Here is a tiny trained network, its code and every weight. The questions are about switching its units off for an input and a class, where a switched-off unit gives its printed mean instead of its output.

import numpy as np


def w(rows, s, z=0):
    codes = np.array(rows[::2]) - 128.0
    scale = np.full(codes.shape[1], s)
    scale[-1] = z or s
    return codes * scale


def norm(h):
    return h / np.sqrt((h * h).mean(-1, keepdims=True) + 1e-5)


def f(y):
    return np.maximum(y, 0)


def log_softmax(a):
    a = a - a.max(-1, keepdims=True)
    return a - np.log(np.exp(a).sum(-1, keepdims=True))


def net(x, mask):
    res = np.array(x, float).reshape(1, 4) / 4 @ E
    u = 0
    for l in range(2):
        y = f(norm(res) @ A[l][:, :-1].T + A[l][:, -1])
        res = res + np.where(mask[u : u + 10], y, B[l][:, -1]) @ B[l][:, :-1]
        u += 10
    return log_softmax(norm(res)[-1] @ U[:, :-1].T + U[:, -1])


A, B = {}, {}
E = w([
[66,175,114,61,138,57,107,174,102,108,195,209],'x0',
[98,197,124,207,156,223,137,230,254,86,156,171],'x1',
[57,166,54,152,186,101,160,152,108,98,5,97],'x2',
[52,42,176,153,61,112,123,243,108,179,85,93],'x3',
],0.0034)
A[0] = w([
[154,18,110,173,127,207,136,176,104,150,98,91,54],'L0N1',
[189,40,189,107,125,176,113,151,97,145,198,180,49],'L0N2',
[126,141,58,171,178,111,133,84,124,95,169,172,253],'L0N3',
[79,105,104,8,31,140,254,98,90,144,131,112,156],'L0N4',
[210,156,104,69,140,179,166,111,158,157,71,134,153],'L0N5',
[38,65,142,216,64,147,112,223,66,107,108,82,124],'L0N6',
[96,164,116,171,155,221,41,132,120,113,182,113,136],'L0N7',
[189,103,91,190,157,185,137,141,224,222,76,50,9],'L0N8',
[167,52,145,114,147,108,156,79,131,79,92,166,96],'L0N9',
[98,121,219,196,172,218,144,134,159,118,85,152,77],'L0N10',
],0.0038,0.0011)
B[0] = w([
[124,83,104,150,143,135,67,118,103,117,142,197,200],'L0N1',
[220,199,161,50,116,74,100,202,231,135,2,45,224],'L0N2',
[115,52,110,80,18,155,66,145,169,225,111,82,213],'L0N3',
[91,137,96,179,109,195,129,138,125,154,195,137,204],'L0N4',
[44,49,72,114,78,171,88,62,142,140,87,159,181],'L0N5',
[88,113,18,47,54,137,144,107,207,176,133,141,255],'L0N6',
[103,172,163,90,121,113,129,94,47,158,160,47,197],'L0N7',
[127,146,164,199,102,40,76,92,91,74,128,219,214],'L0N8',
[137,180,145,187,68,229,190,237,113,103,164,138,168],'L0N9',
[130,109,166,111,160,206,124,149,31,163,161,126,210],'L0N10',
],0.0034,0.0039)
A[1] = w([
[161,95,142,176,87,173,108,71,54,94,100,64,161],'L1N1',
[86,218,171,179,183,199,130,220,124,87,162,132,91],'L1N2',
[78,92,56,96,69,225,66,153,141,102,156,107,106],'L1N3',
[175,172,136,109,60,141,131,125,165,176,155,115,206],'L1N4',
[152,127,139,125,113,57,167,128,18,131,127,50,94],'L1N5',
[186,193,68,116,169,125,118,44,148,121,173,144,188],'L1N6',
[44,141,20,138,182,101,167,122,114,91,30,111,176],'L1N7',
[130,190,105,83,66,67,54,123,56,192,98,138,249],'L1N8',
[68,156,74,58,155,2,100,222,135,57,226,198,158],'L1N9',
[161,164,65,100,182,160,129,50,151,104,123,152,49],'L1N10',
],0.0047,0.0018)
B[1] = w([
[89,153,113,153,175,93,91,157,97,102,164,205,195],'L1N1',
[181,102,125,92,141,139,194,118,11,179,159,119,187],'L1N2',
[116,121,60,102,164,86,204,44,136,103,154,119,230],'L1N3',
[95,209,136,91,187,85,119,127,109,86,66,92,224],'L1N4',
[149,148,124,115,194,227,203,200,152,209,182,176,168],'L1N5',
[67,60,125,179,78,104,145,247,121,221,73,104,194],'L1N6',
[232,191,254,65,106,104,59,139,167,124,176,96,221],'L1N7',
[112,161,115,190,148,182,171,127,156,61,140,121,253],'L1N8',
[164,56,141,218,129,143,73,66,106,125,67,146,236],'L1N9',
[63,16,113,82,59,107,186,169,195,124,136,131,169],'L1N10',
],0.0049,0.0061)
U = w([
[36,64,60,84,15,103,175,154,219,190,96,97,119],'0',
[223,216,242,36,123,100,69,178,161,135,113,63,250],'1',
[134,150,112,126,213,214,249,162,19,197,188,127,60],'2',
[134,79,143,254,133,123,55,87,84,102,69,192,105],'3',
[106,190,99,97,208,112,168,44,131,10,138,90,83],'4',
],0.0097,0.0016)

Each question gives the input, the list of numbers given to net, and the class t.
The units are the neurons (one row each of A and B). Each row of codes is followed by its name. A weight is (code - 128) times the scale printed after its matrix; where a second scale follows, it is the last column's (A, B and U).
mask holds one flag per neuron, layer by layer. A switched-off neuron (its flag False) gives its mean, the last column of its row in B, instead of its output. The means were averaged over made-up inputs and are rounded, as every weight is.
A unit's drop is (log p(t) with every unit on - log p(t) with that unit switched off) / (log p(t) with every unit on - log p(t) with every unit switched off).
The circuit of an input: a set's keep is (log p(t) with only the set's units on - log p(t) with every unit switched off) / (log p(t) with every unit on - log p(t) with every unit switched off). Starting from the 12 units with the biggest drops (on a tie, the unit counted first), units are removed one at a time, each time the one whose removal leaves the highest keep (on an exact tie, the one counted first), for as long as the keep stays at least 0.8.
units of the circuit, in order: the units of the circuit, biggest drop first
k most important neurons: the k neurons with the biggest drops, biggest first
k most important neurons of layer l: the k neurons of layer l with the biggest drops, biggest first
input [5,8,8,2], class 1: 2 most important neurons of layer 0	(L0N4, L0N9)
input [-7,-6,7,-8], class 0: units of the circuit, in order	(L1N10, L1N6)
input [-1,-3,8,7], class 1: 2 most important neurons	(L1N7, L0N3)
input [6,5,1,1], class 3: 2 most important neurons of layer 1	(L1N9, L1N5)
input [-2,-7,1,-5], class 2: 4 most important neurons	(L0N6, L1N5, L0N9, L1N1)
input [-6,2,6,-5], class 1: units of the circuit, in order	(L1N7)
input [-8,6,-5,2], class 3: 3 most important neurons	(L0N8, L1N7, L0N1)
input [-7,7,6,2], class 2: 2 most important neurons of layer 1	(L1N2, L1N9)
input [-2,-2,-1,-4], class 0: 2 most important neurons	(L1N6, L1N10)
input [-5,6,-3,1], class 2: 2 most important neurons	(L1N2, L0N10)
input [7,-7,-1,-6], class 2: 2 most important neurons of layer 1	(L1N5, L1N8)
input [-5,2,-5,-6], class 0: 3 most important neurons	(L1N6, L1N7, L0N5)
input [-6,-6,-2,-6], class 0: 3 most important neurons of layer 0	(L0N5, L0N10, L0N7)
input [-1,-5,-4,3], class 2: units of the circuit, in order	(L1N5)
input [4,-4,-6,5], class 1: 4 most important neurons	(L0N2, L1N6, L1N10, L1N4)
input [3,6,6,5], class 1: 3 most important neurons	(L1N7, L0N3, L0N4)
input [-8,3,-6,4], class 3: 2 most important neurons	(L0N8, L1N7)
input [-1,3,5,4], class 1: 3 most important neurons	(L1N7, L0N3, L1N6)
input [5,0,-2,3], class 3: 2 most important neurons	(L1N9, L0N3)
input [0,-1,6,-5], class 1: 2 most important neurons	(L1N7, L0N6)
input [6,5,4,-6], class 0: 2 most important neurons of layer 1	(L1N10, L1N6)
input [4,-4,1,0], class 2: most important neuron	(L1N5)
input [6,4,5,5], class 3: 2 most important neurons of layer 1	(L1N9, L1N10)
input [6,6,6,4], class 1: 2 most important neurons of layer 0	(L0N4, L0N8)
input [-1,-6,8,6], class 1: 3 most important neurons of layer 1	(L1N7, L1N6, L1N10)
